Below are the code and all the weights of a small trained network. Each question names an input and a target symbol and asks about switching units off, where a switched-off unit gives its printed mean instead of its output.

import numpy as np


def w(rows, s, z=0):
    codes = np.array(rows[::2]) - 128.0
    scale = np.full(codes.shape[1], s)
    scale[-1] = z or s
    return codes * scale


def norm(h):
    return h / np.sqrt((h * h).mean(-1, keepdims=True) + 1e-5)


def f(y):
    return np.maximum(y, 0)


def softmax(a):
    e = np.exp(a - a.max(-1, keepdims=True))
    return e / e.sum(-1, keepdims=True)


def log_softmax(a):
    a = a - a.max(-1, keepdims=True)
    return a - np.log(np.exp(a).sum(-1, keepdims=True))


def net(x, mask):
    ids = ['αβδελμξπσφψ'.index(c) for c in x.split()]
    T = len(ids)
    res = E[ids] + P[:T]
    q, k, v = (norm(res) @ M[0].T for M in (Q, K, V))
    z = softmax(np.where(np.tri(T) > 0, q @ k.T / 3**0.5, -1e9)) @ v
    res = res + np.where(mask[0], z, O[0][:, -1]) @ O[0][:, :-1]
    y = f(norm(res) @ A[0][:, :-1].T + A[0][:, -1])
    res = res + np.where(mask[1:9], y, B[0][:, -1]) @ B[0][:, :-1]
    return log_softmax(norm(res)[-1] @ U[:, :-1].T + U[:, -1])


Q, K, V, O, A, B = {}, {}, {}, {}, {}, {}
E = w([
[167,241,254,97],'α',
[76,159,255,161],'β',
[55,125,224,193],'δ',
[137,144,218,188],'ε',
[150,134,148,178],'λ',
[170,196,186,117],'μ',
[97,136,217,145],'ξ',
[157,156,139,231],'π',
[176,197,177,116],'σ',
[102,107,155,213],'φ',
[71,107,206,209],'ψ',
],0.0079)
P = w([
[227,107,182,166],'0',
[70,252,146,146],'1',
[169,104,127,133],'2',
[75,192,128,165],'3',
[151,100,120,116],'4',
[93,150,135,148],'5',
[126,104,107,92],'6',
[137,137,175,142],'7',
],0.016)
Q[0] = w([
[197,36,59,126],'H0',
[108,64,94,112],'H0',
[109,244,89,241],'H0',
],0.011)
K[0] = w([
[162,254,76,225],'H0',
[109,142,74,204],'H0',
[93,54,22,38],'H0',
],0.0093)
V[0] = w([
[167,162,132,196],'H0',
[233,43,1,100],'H0',
[85,67,114,183],'H0',
],0.0099)
O[0] = w([
[197,98,146,105,253],'H0',
[88,155,253,118,16],'H0',
[163,236,128,197,123],'H0',
],0.016,0.0052)
A[0] = w([
[250,117,160,121,123],'N0',
[117,94,72,79,179],'N1',
[104,112,150,120,64],'N2',
[60,122,199,69,2],'N3',
[172,86,196,106,158],'N4',
[179,114,110,157,211],'N5',
[159,95,143,94,101],'N6',
[67,172,110,113,98],'N7',
],0.015,0.0039)
B[0] = w([
[51,39,131,200,255],'N0',
[215,14,139,200,207],'N1',
[96,167,3,12,138],'N2',
[45,113,47,1,169],'N3',
[107,45,42,136,205],'N4',
[92,61,125,68,243],'N5',
[215,117,115,146,170],'N6',
[89,35,176,208,139],'N7',
],0.0079,0.0088)
U = w([
[247,10,226,141,155],'α',
[243,163,46,112,179],'β',
[201,243,2,128,178],'δ',
[103,134,113,175,48],'ε',
[52,150,219,94,161],'λ',
[70,158,76,87,79],'μ',
[76,180,81,199,43],'ξ',
[89,128,141,191,2],'π',
[72,169,77,38,151],'σ',
[239,223,247,196,218],'φ',
[178,235,86,174,124],'ψ',
],0.0083,0.0042)

Each question gives the input, a string of symbols that net reads in full, and the target symbol t.
The units are the heads (3 rows each of Q, K, V and O) and the neurons (one row each of A and B). Each row of codes is followed by its name. A weight is (code - 128) times the scale printed after its matrix; where a second scale follows, it is the last column's (O, A, B and U).
mask holds one flag per unit, heads first, then neurons. A switched-off unit (its flag False) gives its mean, the last column of its rows in O or B, instead of its output. The means were averaged over made-up inputs and are rounded, as every weight is.
A unit's drop is (log p(t) with every unit on - log p(t) with that unit switched off) / (log p(t) with every unit on - log p(t) with every unit switched off).
The circuit of an input: a set's keep is (log p(t) with only the set's units on - log p(t) with every unit switched off) / (log p(t) with every unit on - log p(t) with every unit switched off). Starting from all 9 units, units are removed one at a time, each time the one whose removal leaves the highest keep (on an exact tie, the one counted first), for as long as the keep stays at least 0.8.
circuit, biggest first: the units of the circuit, biggest drop first
unit that matters most: the unit with the biggest drop
k most important neurons: the k neurons with the biggest drops, biggest first
drop of u: that unit's drop, to one decimal
input π β β ξ, target β: most important neuron => (N0)
input δ δ λ σ, target λ: circuit, biggest first => (H0 N1)
input φ σ ε φ α λ σ μ, target σ: circuit, biggest first => (H0 N3)
input α λ σ φ, target σ: circuit, biggest first => (H0 N3 N2)
input λ π δ μ, target δ: circuit, biggest first => (H0 N1)
input φ α φ δ, target φ: circuit, biggest first => (H0 N0)
input α σ ε δ δ φ, target δ: circuit, biggest first => (H0 N0)
input φ α λ ψ, target λ: circuit, biggest first => (H0 N3)
input φ β α π, target α: circuit, biggest first => (H0 N1 N4)
input δ β ξ π, target δ: 3 most important neurons => (N0 N1 N4)
input φ ξ φ π φ σ σ λ, target σ: drop of N5 => 0.0
input δ β ξ α φ λ φ φ, target φ: drop of H0 => 1.1
input σ δ μ μ δ π, target δ: drop of N1 => 0.1
input λ φ λ α, target λ: unit that matters most => H0
input φ φ φ φ φ ε σ α, target σ: drop of N3 => 0.2
